Each row has a name. Each question is about the rows just above it.

befam: [-15.7 -27.7  22.5 -28.1  24.7  52.1  12.2 -55.1  -2.3  68.8   7.7   8.9
 -23.1  21.4 -20.7 -21.5 -42.5   5.6  35.6  33.6 -70.0  68.5  -9.1  19.1
  12.4   4.4  15.1 -16.5 -19.8 -58.6 -11.8  -6.9  85.0   4.8   8.7  18.4
 -75.2  91.7 -11.7  26.6  28.1 -19.4]
dasot: [-15.7 -27.7  22.5 -28.1  24.7  52.1  12.2 -55.1  -2.3  68.8   7.7   8.9
 -23.1  21.4 -20.7 -21.5 -42.5   5.6  35.6  33.6 -70.0  68.5  -9.1  19.1
  12.4   4.4  15.1 -16.5 -19.8 -58.6 -11.8  -6.9  85.0   4.8   8.7  18.4
 -75.2  91.7 -11.7  26.6  40.9  -5.2]
Veg: [ 14.7  10.9 -28.5  -2.0 -75.4 -15.4  30.5  14.2  -9.6  29.5  -1.7 -11.2
  22.2 -40.6 -12.1  34.1  11.4 -37.0  17.2  86.7  68.7   5.2 -43.5  -0.4
 -27.1  58.2 -39.4  15.9  15.9 -29.1 -37.3 -67.4 -13.5  32.0 -37.9  -6.2
  14.3 -67.9   6.8   9.8  53.9  -3.9]
The row named Veg:	[ 14.7  10.9 -28.5  -2.0 -75.4 -15.4  30.5  14.2  -9.6  29.5  -1.7 -11.2
  22.2 -40.6 -12.1  34.1  11.4 -37.0  17.2  86.7  68.7   5.2 -43.5  -0.4
 -27.1  58.2 -39.4  15.9  15.9 -29.1 -37.3 -67.4 -13.5  32.0 -37.9  -6.2
  14.3 -67.9   6.8   9.8  53.9  -3.9]
The row named dasot:	[-15.7 -27.7  22.5 -28.1  24.7  52.1  12.2 -55.1  -2.3  68.8   7.7   8.9
 -23.1  21.4 -20.7 -21.5 -42.5   5.6  35.6  33.6 -70.0  68.5  -9.1  19.1
  12.4   4.4  15.1 -16.5 -19.8 -58.6 -11.8  -6.9  85.0   4.8   8.7  18.4
 -75.2  91.7 -11.7  26.6  40.9  -5.2]

rafem: [-31.7  15.9  -0.7 -38.2 -31.2 -76.2 -58.5 -26.2 -53.9 -17.0]
budum: [ -5.1  33.6   7.0 -54.1   7.0 -54.0 -19.7 -12.4 -31.1  -4.8]
pob: [ 33.1 -25.2  12.9 -31.1   7.6  95.0  54.9   7.0  67.0 -54.0]
The row named pob:	[ 33.1 -25.2  12.9 -31.1   7.6  95.0  54.9   7.0  67.0 -54.0]
Whose row is [ 33.1 -25.2  12.9 -31.1   7.6  95.0  54.9   7.0  67.0 -54.0]?	pob
Whose row is [-31.7  15.9  -0.7 -38.2 -31.2 -76.2 -58.5 -26.2 -53.9 -17.0]?	rafem
Whose row is [ -5.1  33.6   7.0 -54.1   7.0 -54.0 -19.7 -12.4 -31.1  -4.8]?	budum

rafem: [ -7.2  36.2 -31.5  36.2  12.8]
guro: [ -7.2  36.2 -31.5  93.9  37.9]
Pez: [ 58.1 -67.0 -18.2 -35.9  15.3]
Vut: [ 58.1 -67.0  36.1 -31.8  15.0]
pob: [ -7.2  36.2 -31.5  37.9  19.4]
Whose row is [ -7.2  36.2 -31.5  37.9  19.4]?	pob
The row named guro:	[ -7.2  36.2 -31.5  93.9  37.9]
The row named Vut:	[ 58.1 -67.0  36.1 -31.8  15.0]
[ -7.2  36.2 -31.5  36.2  12.8] is in which row?	rafem

